Below is a small trained network, with its code and all its weights. Each question gives an input and a class and asks what happens when units are switched off, that is, made to give their printed mean instead of their output.

import numpy as np


def w(rows, s, z=0):
    codes = np.array(rows[::2]) - 128.0
    scale = np.full(codes.shape[1], s)
    scale[-1] = z or s
    return codes * scale


def norm(h):
    return h / np.sqrt((h * h).mean(-1, keepdims=True) + 1e-5)


def f(y):
    return np.maximum(y, 0)


def log_softmax(a):
    a = a - a.max(-1, keepdims=True)
    return a - np.log(np.exp(a).sum(-1, keepdims=True))


def net(x, mask):
    res = np.array(x, float).reshape(1, 7) / 4 @ E
    u = 0
    for l in range(2):
        y = f(norm(res) @ A[l][:, :-1].T + A[l][:, -1])
        res = res + np.where(mask[u : u + 6], y, B[l][:, -1]) @ B[l][:, :-1]
        u += 6
    return log_softmax(norm(res)[-1] @ U[:, :-1].T + U[:, -1])


A, B = {}, {}
E = w([
[1,154,94,163],'x0',
[131,127,125,121],'x1',
[129,129,126,126],'x2',
[128,128,127,126],'x3',
[51,154,196,45],'x4',
[128,128,127,127],'x5',
[155,209,127,103],'x6',
],0.0065)
A[0] = w([
[176,51,118,98,63],'L0N0',
[94,11,108,186,133],'L0N1',
[126,55,183,85,2],'L0N2',
[79,2,176,80,140],'L0N3',
[69,143,173,111,91],'L0N4',
[145,101,164,95,128],'L0N5',
],0.0096,0.0061)
B[0] = w([
[107,53,210,233,171],'L0N0',
[98,105,24,13,236],'L0N1',
[142,255,176,252,155],'L0N2',
[117,168,204,236,253],'L0N3',
[168,73,130,121,192],'L0N4',
[138,135,185,106,188],'L0N5',
],0.0088,0.005)
A[1] = w([
[69,172,11,231,169],'L1N0',
[1,154,186,123,5],'L1N1',
[207,148,166,184,58],'L1N2',
[69,8,125,209,107],'L1N3',
[27,140,151,67,65],'L1N4',
[140,122,214,93,128],'L1N5',
],0.009,0.0032)
B[1] = w([
[93,175,218,157,253],'L1N0',
[254,89,100,131,214],'L1N1',
[130,165,15,138,197],'L1N2',
[134,57,151,63,218],'L1N3',
[188,136,45,176,199],'L1N4',
[54,150,114,85,216],'L1N5',
],0.0091,0.0057)
U = w([
[166,19,135,140,142],'0',
[96,187,210,171,252],'1',
[210,195,48,127,161],'2',
[128,195,173,8,23],'3',
[26,107,47,137,42],'4',
],0.019,0.0043)

Each question gives the input, the list of numbers given to net, and the class t.
The units are the neurons (one row each of A and B). Each row of codes is followed by its name. A weight is (code - 128) times the scale printed after its matrix; where a second scale follows, it is the last column's (A, B and U).
mask holds one flag per neuron, layer by layer. A switched-off neuron (its flag False) gives its mean, the last column of its row in B, instead of its output. The means were averaged over made-up inputs and are rounded, as every weight is.
A unit's drop is (log p(t) with every unit on - log p(t) with that unit switched off) / (log p(t) with every unit on - log p(t) with every unit switched off).
The circuit of an input: a set's keep is (log p(t) with only the set's units on - log p(t) with every unit switched off) / (log p(t) with every unit on - log p(t) with every unit switched off). Starting from all 12 units, units are removed one at a time, each time the one whose removal leaves the highest keep (on an exact tie, the one counted first), for as long as the keep stays at least 0.8.
circuit, biggest first: the units of the circuit, biggest drop first
most important unit: the unit with the biggest drop
top k neurons: the k neurons with the biggest drops, biggest first
top k neurons in layer l: the k neurons of layer l with the biggest drops, biggest first
drop of u: that unit's drop, to one decimal
input [-2,8,5,-6,-7,-5,0], class 0: top 3 neurons in layer 0 => (L0N0 L0N2 L0N3)
input [1,-4,-2,4,-7,1,-8], class 4: top neuron in layer 1 => (L1N1)
input [4,-1,-5,7,-6,6,0], class 4: top 2 neurons => (L0N1 L0N3)
input [6,4,2,0,7,7,1], class 2: circuit, biggest first => (L1N1 L1N4)
input [7,5,6,7,4,-1,-1], class 0: top 2 neurons => (L1N1 L0N4)
input [3,-5,6,-1,8,8,-1], class 0: top 3 neurons in layer 0 => (L0N4 L0N1 L0N3)
input [5,-8,-4,-5,1,6,1], class 2: top 2 neurons in layer 0 => (L0N0 L0N3)
input [1,2,5,3,0,0,-3], class 4: top 3 neurons => (L0N1 L0N0 L0N5)
input [-5,-6,-6,-5,1,-1,3], class 3: top 2 neurons => (L1N4 L1N5)
input [6,-4,-3,2,3,6,0], class 0: top 2 neurons => (L1N1 L0N4)
input [1,6,2,5,-1,7,-6], class 4: top 2 neurons in layer 1 => (L1N1 L1N0)
input [1,-7,-8,-2,1,6,6], class 2: top 4 neurons => (L1N0 L1N3 L0N2 L0N3)
input [2,-7,3,-3,4,-7,0], class 0: top 2 neurons in layer 0 => (L0N4 L0N1)
input [4,5,0,-6,-5,-1,7], class 1: circuit, biggest first => (L1N0)
input [-6,-5,5,-8,1,6,-3], class 1: top 2 neurons => (L0N2 L1N1)
input [0,5,3,7,7,-5,-3], class 1: top 2 neurons => (L0N3 L0N1)
input [2,-4,-6,-5,-8,3,-3], class 4: circuit, biggest first => (L0N1 L1N1)
input [-8,4,0,3,1,4,0], class 1: top 4 neurons in layer 1 => (L1N4 L1N1 L1N3 L1N5)
input [2,0,-7,-2,-4,-7,-2], class 4: top 2 neurons => (L0N1 L1N1)
input [2,-7,-3,6,-3,5,3], class 1: most important unit => L1N0
input [1,1,7,-4,-5,-2,-6], class 4: top 3 neurons => (L0N1 L1N1 L0N4)
input [8,-4,-7,2,1,4,-6], class 0: top 2 neurons in layer 0 => (L0N3 L0N4)
input [-7,8,-7,4,6,6,-8], class 1: drop of L0N2 => 0.1
input [7,-8,-2,8,-7,3,8], class 1: drop of L1N0 => 0.3
input [3,-5,-5,6,2,-8,5], class 2: drop of L1N5 => 0.0
input [4,6,6,-1,8,-7,-7], class 0: drop of L1N1 => 0.2
input [2,1,8,-1,3,4,6], class 2: most important unit => L1N4
input [7,-1,-3,5,3,-5,3], class 2: top 2 neurons in layer 1 => (L1N1 L1N4)
